(57) [ -37   49  -13 -201 -141  314   76 -109 -128   60 -162   13   -2 -182
  -60 -247  108  -38 -228   74 -163  181  203 -185 -302  -94    0 -151
 -203]
(67) [  17 -320   45  356   98 -180  -28 -271  -74  257 -330 -298  -23 -403
 -212   69  -71  -17 -176 -317  131  -71  121  190 -194  -42 -171  -98
 -413]
(67) [-122  -75 -204 -110  -16  107  -70   70  182   -6   39  -72  -30  225
 -163  -57   57  147  193 -138   73  179 -208   52   -1  169  196   -2
  -56]
(69) [-163  271  -28 -220   67   53 -310  258 -256 -326  -61  440 -211  329
   61  293   82  392    3  -94  176 -204  -16 -209   35  520  181  -52
  177]
(69) [   3  124  -73 -272  -53  279   24  255 -187 -297  -46   90  -13  276
 -201   57  130   97 -238   56 -197   58   19 -356   53  359  281   13
   31]
(67) [ -48 -126   27   11  -40  -29   -2 -102  -61  120 -323 -204   -3 -210
  -38  -54   52   21 -105 -161  118   50  103   93 -376  -61   43 -175
 -300]
(58) [-157  125 -144 -306 -186  147   83   56  170   47  229  225   40  156
   58 -323   71  -16  170  290 -114  222  -99  -51  -84 -169  106   52
  189]
(60) [  80  194  222  214  250   24  -58 -163  -18  190  -68 -193 -101 -380
  166   80 -346  -98  -32 -158  245   58  248  300  117  -31 -336 -419
 -156]
(69) [ 257   61  141    4  113  106   16  151 -251 -296 -197 -177   50   73
   56  328   66  -39 -266 -169  -78 -102  153 -185   28  241  144  -70
  -95]
(69) [ 219 -121  206  262  112 -140   -1 -250  -25  181 -118 -276   79 -348
  128  124 -132 -177 -121 -158  -10  -88  177  145  -97 -181 -272  -56
 -128]
(69) [  72 -139  154  104   18 -150  -21   44 -217  -28 -140  -63  111  -29
  151  262   18  -20 -172  -51   36 -146  104  -49  -92  -40   20   75
   66]
(67) [ 214 -403   78  549  112 -415   98  -53  185   78  444 -317   63 -231
  174  -52 -239 -154  307   11  260  -35 -268  592  704 -389 -431  136
  265]
(58) [ 282 -243   52  372  251 -292 -128  178 -443 -385 -273  -72 -238  -66
 -281  487  165  267 -263 -447  175 -376  -44  -81  221  542  -29   87
 -247]
(56) [-239  -27 -177 -440 -359  434   72  -45  123   67  -80   13  159  215
  -35 -364  252  -10    6  209 -257  267  -15 -300 -411 -206  305   60
  -36]
(67) [-112 -208 -248  101   27 -190  -35  214 -177  -93   -2  349 -269  149
 -355   78  319  347   97 -107  160  -39 -274 -170   30  263   95  286
 -109]
(56) [-226   69 -162 -192  -48  -88 -229  271 -212 -250  -94  552 -190  461
 -132  273  330  422   64  -28   57 -263 -181 -419 -145  429  304  309
  129]
(57) [ 190  -71  169  233  108 -276    9  -24 -250  -76 -203  -74  -80 -278
  -71  172  -21  -15 -260 -111   37 -261  130   26  -13   98 -163  -24
 -136]
(69) [  57  -72 -179  -16   33   93   41  108   72 -133  241  -30  -70   75
 -251 -142  -19   67   42  -32  -46  181 -181   85  340  204   11    2
   35]
(60) [-133   94 -198 -272  -14  186  -46   63   84   37    8  113  -45  171
 -251  -81   35  124  -12  -57 -101  239  -52 -112 -188  280  215  -49
  -68]
(58) [ -41   -9  -93  -70  -58   61   56  162 -150 -174 -136  123  -75  163
 -204   40  233  105  -98   22  -61  -62  -48 -282  -51  163  205  121
 -118]
(58) [  65  122  120 -120 -110   98  123  -43 -116  -31 -176  -20   57 -115
   39  -89   73 -147 -232  163 -197  -60  200 -206 -225 -126   18  -42
  -87]
(69) [-354   -3 -362 -307 -103  360 -188  106  -59  -63  -24  355 -215  282
 -354 -149  232  421   66 -105   45  225 -157 -251 -117  393  250   -4
 -115]
(58) [  82  -11   59  101   26   -6   49  -53 -203  -33 -242  -26 -119 -218
 -174   11   90    6 -230  -63  -34 -110  133 -138 -103   67  -84  -47
 -274]
(57) [-269   62 -163    9   79 -103 -208  -43  120  176  -61  310 -167  189
 -169  143   48  243  231 -144  140  -85 -132  -86 -171  213   78  127
  -77]
(60) [-134   13 -131    9   59 -191   -6 -106  227  294    1   57  -90 -104
 -217 -130  -87   31  142  -69   73  129  -83  190 -232   32  -19  -41
 -150]
(67) [ 117    1   93  171   82 -112   59  -76 -239   50 -113  101 -140 -325
 -134   21   13  -19 -240   -8  -32  -99  162  -83  -42   18 -236  -14
 -172]
(58) [  48   30   28   60  110  -29  -53  109  -62 -146 -174  -57   38  236
  -68  364   45   25  -75 -163  -26 -192    9 -179   14  256  217   92
  -70]
(57) [  37  102  172  277  153 -244   -3  -67 -133   67 -247   76 -100 -146
   25  276  -16  -48  -69  -60  108 -331  148  -81  -67  -18 -119   31
 -183]
(69) [  23  -46  -47    1  -87  158   60   70   88 -185   80 -116   73  221
   24  -38   95  -48  107   77  -69  -47 -125  -91  266  -70  110  114
   63]
(69) [-115  253    4 -140   25  -17    3   87  -17   96  -21  255 -147   12
   38  -33   30   72   85  103  101   81   30  -80 -194   21   10  -71
  -14]
(57) [-373 -117 -470 -454 -183  419  -57  152  172   38   77  114   -3  409
 -430 -288  176  286  102  -61  -79  515 -253 -137 -201  314  465    4
  -67]
(67) [  73  -14 -128   -8   47   61   50   24  142  -20  237  -28  -33   23
 -142 -134  -51  -13   93  -11  -63  179 -129  105  224   78  -40    2
   31]
(56) [  -3  -26  -65 -180  -90  305   34  194 -429 -349 -334  -19 -149  -46
 -288  -75  242  199 -412  -96  -17   58  130 -262  -91  347  206 -215
 -310]
(58) [-213  293 -223 -320   38   52 -243  187   39 -149  206  620 -133  472
  -12  152   98  310  214    5  -19  -32 -154 -211  -36  420  244  145
  270]
(60) [-54  75  -9 -99 -16 -15 -80  47  81 -35 191 118  55 148 148  15 -86  27
 115  82   3  -3 -60  65 109  15  20  31 270]
(57) [ -91 -177 -246  -30   68  -47  -50  122  -14   10  -73    6 -123   98
 -456   33   81  233  -43 -248   58  172 -168    2  -95  403  200   23
 -201]
(57) [ 190 -146  149  358  203 -243   31 -258 -120  245 -347 -268  -64 -500
 -164  154  -94 -109 -252 -312   61  -94  225  140 -265   -5 -242 -138
 -456]
(56) [ 255 -380   83  400  220 -378 -112   76 -311 -180 -315 -236  -54  -68
 -192  533  111  153 -228 -476  147 -325  -33    3   15  356   24  150
 -231]
(56) [-137  -11 -109 -158 -119  135   23  175 -220 -133 -146  206 -119  137
 -204  -44  262  187 -122   70  -19   19  -31 -323 -124  153  186   81
  -96]
(58) [-139  206 -168 -357  -75  385   11   52  167  -12  176   37   24  168
 -175 -270 -115    8  -19  121 -181  330  -13  -44   68  185  154 -174
   79]
(69) [  48  165  136  -29   73 -196 -134  187 -123 -219  153  279   51  245
  356  343  -46   57   60   79   59 -269   -3  -38  163  100   43  128
  421]
(69) [-142  -45 -114 -100  -98   33   58   -5   11  118  -31   79  -53  -53
 -205 -214   60   53  -37   83  -28  143  -31  -44 -161  -17   39    0
  -90]
(56) [ -21 -331 -180  113  -68   19  123   50  252   17  284 -359   36  -25
 -155 -348  -89  -16  227    2  149  310 -305  413  422 -145  -40  -53
   37]
(60) [-245  -26 -200  -84   20    0 -142   -6   69  142 -111  160 -132  110
 -221    7   77  239  124 -178  136  100 -106  -17 -256  216  148   -8
 -168]
(67) [  48 -183  -29  390  213 -478 -133  -51  -67   49  -51  147 -194 -122
 -150  275   20  172  101 -276  230 -294 -127  153   61  172 -168  172
 -118]
(60) [  42 -140  -43   30  -29   13    5   58 -102 -112  -43  -53  -31   25
 -173   13   94   74 -106  -47  -46  -32  -59  -95   73  123   33   82
  -44]
(69) [-162  -30 -268 -234  -54  268  -34   45 -103  -24 -189   74 -206  -24
 -514 -226  155  258 -184 -160  -39  268  -21 -148 -239  397  177 -166
 -356]
(67) [  53  412  183 -276  -32  505   79 -162   33   54   27 -133  151 -191
  269 -220 -283 -297 -223  194 -226  237  404   -2  -26 -161 -100 -447
   27]
(69) [ -49  -68  -51   30   75    2 -151   72 -141  -67 -107    7 -192  -23
 -157   77   38  257  -21 -218  203   17  -59   24   24  292  -18 -100
 -118]
(69) [-113  351  -74 -476  -69  143 -136  155  202 -127  202  296  150  537
  200  112   -9   37  153  153 -224   22  -66 -206 -141  204  350  109
  412]
(57) [ -49  193  -64 -214  -82   98   39   36  246    7  323  116   20  101
  223 -274  -56  -53  291  220    2  195 -112  152  100 -183  -19  -62
  247]
(58) [ -35  113  -43 -243  -98  192   35  164   73 -199  164   -4  139  270
  135  -71  -25  -43   41  152  -87  100  -46   -8  154   21  217  -43
  241]
(56) [  -9  -13   14  -16    9  145  -14  -42 -195   -1 -243  -23  -41  -94
 -184   58   56   42 -272  -98  -79   -6  161 -199 -161  154   35  -72
 -225]
(60) [ 181 -315  112  294   54 -171  124 -189  -58  174 -223 -414  133 -357
 -111   52  -72 -198 -249 -176  -40  -15  137  158 -137 -161 -116  -34
 -276]
(58) [-320  225  -91 -459 -252  301  -53  203    7 -107  -39  328   71  514
  154  -23  243  129  118  274  -90   26  -50 -432 -251  -10  404  142
  218]
(56) [-235  195  -96 -317  -95  203  -42  -48  232  195   93  103   62  115
   87 -213  -94   -3  155  119  -24  269   10   50 -231  -73  120 -143
   94]
(67) [  61 -321  -69  137  -70   89  123 -107   91  109  -38 -346   89 -100
 -156 -144   73  -93   -4  -80  -53  159  -78   47   18 -188  -21   65
 -195]
(60) [-257  184 -137 -283  -39  237 -182  133  183  -37  269  222   17  402
  210  -19  -62  172  329   63  125  183 -152   38  136   92  173  -48
  327]
(57) [  66    2  138   -4  -81  240   58 -200  -55   96 -200 -190  110 -174
  161  -51   47 -170 -139   16 -121   15  229 -137 -213 -272  -75  -85
 -174]
(58) [  -9  140  -18 -223 -105  176  116  -17  181   35  183  -42  166   68
   39 -218 -122 -191  -25  235 -241  173   40    2   28 -118   65  -46
  170]
(57) [-160  325  105 -164  -69   73  -38  -33  177  104  209  223   81  114
  466  -84 -142 -103  269  298   61   -2   57   64   23 -315  -60  -64
  336]
(60) [ -66  124   57 -282 -160  385   87  -10  -66   39 -157  -98  111   18
   31 -143   49 -101 -210  156 -192  188  197 -267 -250  -98  130 -127
  -67]
(57) [ 205  -95  127   67   14  -46   19  172 -138 -259  178  -93  141  144
  175  206  -31  -61  -94   70  -76 -121  -35  -40  367   23   -6  150
  328]
(56) [   9  -73  -10   92   54 -106   17 -104   99  227   74  -37   -9 -139
  -77  -47  -94  -42   42  -24    4  103  -22  109  -44  -72 -142   27
  -23]
(60) [-208  171  -99 -261  -83  214  -29  -75  236  196  109  141  111  171
  127 -131  -50  -47  172  117  -82  214   17  -28 -209 -127  134  -36
  101]
(57) [ -94 -183  -80 -124 -172  204   56 -103   12   92 -200 -177  153    5
 -125 -132  118  -48 -149  -23 -159  129   61 -128 -308  -99  184   10
 -180]
(56) [  38 -282 -118  288  111 -149   44  -89   48  169   75 -153 -140 -291
 -279 -142  -68   56   60 -188  178  170 -128  308  166    0 -222  -54
 -217]
(67) [  68  -70   89  123   65  -95   -1 -201   59  198 -130 -191   97 -213
   61   60 -112 -134  -64 -135   -7   -7  134  147 -208 -123  -86  -83
 -144]
(58) [  4  33 -40   5  46 -29 -21  15  52 -32  54  49  18  85 -23  65 -31  -2
  32 -30 -30 -33 -29  15  58  83  53  34  37]
(69) [   2  185   91 -155   -5  104  -54  -55  129   16  -51  -67  184  168
  212  140  -89 -131    4   15 -137  -51  114  -73 -160  -20  147  -33
   98]
(60) [-196  316  -69  -29  177 -198 -157   -1  216  169  114  377 -109  166
   81  163 -153   91  309  -35  166  -64  -56  119  -77  143   38  -16
  101]
(58) [ 281 -354  147  567  255 -391  -22 -173 -216   88 -315 -344 -151 -494
 -186  264  -22   18 -183 -445  231 -218   73  228   -5   70 -318  -46
 -438]
(56) [  52  162  177   28   68   62  -35 -300 -176  226 -370   30  -57 -412
   53   48  -26  -91 -281 -117  -69  -72  399 -116 -498  -70 -187 -219
 -354]
(57) [  43 -136  -61 -197 -104  208   34   86 -220 -114 -232 -125    5  -11
 -215  -50  204   97 -299 -104 -128  164   65 -220 -281  188  191  -54
 -202]
(60) [ 155  -50   79  126   12 -217   35  124 -145 -229    0    4  -87  -27
  -22   71   83   35  -52   37   32 -235  -74  -22  194   63  -71  111
   60]
(67) [ 106 -268   -9  280   70 -288   33  -72  -30   97  -79 -108  -69 -198
 -137   52   73   22   16 -163  100  -75  -86  119  -46  -54 -133  121
 -180]
(67) [  18  262   90 -292 -132  398   36 -131   59  -26  -93 -105  118  -35
  211 -194  -18 -170  -99  126 -207  102  232 -122 -207 -153   48 -234
  -46]
(58) [ -72 -267  -93  114  -14 -144  -97  120 -248  -79 -205  115 -188   51
 -213  148  296  309  -17 -183  184 -118 -148 -173 -114  184   63  192
 -162]
(60) [ 123 -239  103  305  109 -243  -36 -188 -156  115 -325 -207  -22 -309
 -188  197  -12  -16 -253 -273   18 -211  130   31 -193   68 -133   15
 -311]
(60) [ 116   10   74  -82 -133  247  108   58   56 -192  100 -174  213  231
  213   -2   77 -185   17  184 -210  -33  -12 -189  208 -204  107  133
  184]
(56) [  58  134   30  -76   16   54  -18   29 -145 -104   -3  177  -63  -10
  -54   41   28   28 -161   53 -133  -77   92 -184    2  150  -32   17
   33]
(56) [ -52  144  -47 -143  -60  140   94  -72  131  123   61   95   59    8
   60 -161   11 -123   60  140 -129  145   60  -55 -157 -172   41  -22
  -19]
(57) [ 225 -290   78  491  208 -491  -25  -38   53  -12   24 -272  -46 -145
 -113  248 -116  -18   79 -243  173 -279 -172  304  326   62 -210  150
  -40]
(60) [  24 -277  -57  165  -24  -58  162 -130  -94  211 -241 -232 -106 -426
 -348 -245   79  -17 -191 -119   55  183   51   99 -235 -101 -125 -114
 -453]
(67) [  31  203  176  -37    2   27   14   13 -172  -59 -111  112   -9  -94
  295   68   13  -59  -74   94   59 -107  204  -64 -107 -131  -52 -127
   15]
(56) [ -69  153   75 -252  -80   61 -123   65 -203 -103 -307  219   48  223
  129  268  219  101 -161  -12 -120 -199  152 -416 -480  143  269  102
    2]
(57) [ -86   12   50  -12  -73  -30   16 -118  103  159  -37  -46   61  -92
  130 -116  -54  -82   71   84   37    8   47   96 -147 -236  -49  -52
    2]
(58) [ 223  135   28  146  174  -36   49  155  -31 -256  307   47 -132    8
  -43   47 -128  -20   32   44    8  -57  -85   90  610  189 -182  -16
  160]
(56) [-147  294   72 -303 -100  112  -53   66   83   12   26  199  131  289
  304   70   -7  -45   92  221  -88  -32   69 -190 -203  -86  188   36
  268]
(67) [ -91  -62 -281  -47   42    7  -61  175  143  -69  246  225 -109  351
 -182   31  149  216  303  -77   56  129 -329  -49  175  219  162  223
   85]
[-184  259 -202 -374  -72  348  -75   97   81  -72   10  290  -73  360
 -123  -54  169  154   92   42 -145  145  -55 -337 -174  244  284   30
  -16]	(60)
[ 42  14 -31 -40  28  57  -9  25  87 -12  52 -85   0  67 -23   0 -10   4
  66 -53 -11  88 -60  20  36  61  31 -15   0]	(69)
[-176 -132 -122  -39 -107   80    5   20  -21  116  -33   57 -127  -27
 -143 -200  147  159   91   27  127  170 -113  -50  -96  -69  -13   24
 -108]	(58)
[ 125   73  185  159  104 -153   99  -26  -75   41  -80 -182  -23 -292
  -31    7 -215 -152 -194   32   41  -67  159  161  100  -19 -180 -189
  -76]	(69)
[-320  560 -106 -597 -114  350 -263  -96  209  103  190  631   31  376
  235  -72  -47  103  170  230 -262   63  103 -309 -355  125  160   -2
  353]	(60)
[ 195 -280  142  314   57 -174  103 -148 -108  127 -202 -387   -1 -421
  -72  -11  -36 -116 -175 -159   87  -16   94  183  -53 -170 -232  -84
 -278]	(58)
[ 112 -474    0  212 -118  -53  100  149 -500 -305 -373 -233 -127 -202
 -360   -7  337  181 -406 -139   77 -152  -22 -175   53  129   28   71
 -331]	(58)
[  -5 -166   67  115    2 -183  -61 -103  -43  128 -213  -78   60  -66
   56  169   63   10  -29 -139   55 -133   40   -6 -290  -82   13   92
 -102]	(58)
[ 110 -175  -95  263  196 -230 -118  149 -337 -218 -125  184 -344  -65
 -373  259  198  342 -110 -322  184 -196 -125  -98  155  478  -79  117
 -228]	(58)
[ 303  -54  298  337  181 -281  -44  -56 -203  -85   -9 -103   57 -213
  317  356 -127 -121 -117 -104   75 -315  152  122  195  -87 -274   30
  120]	(69)
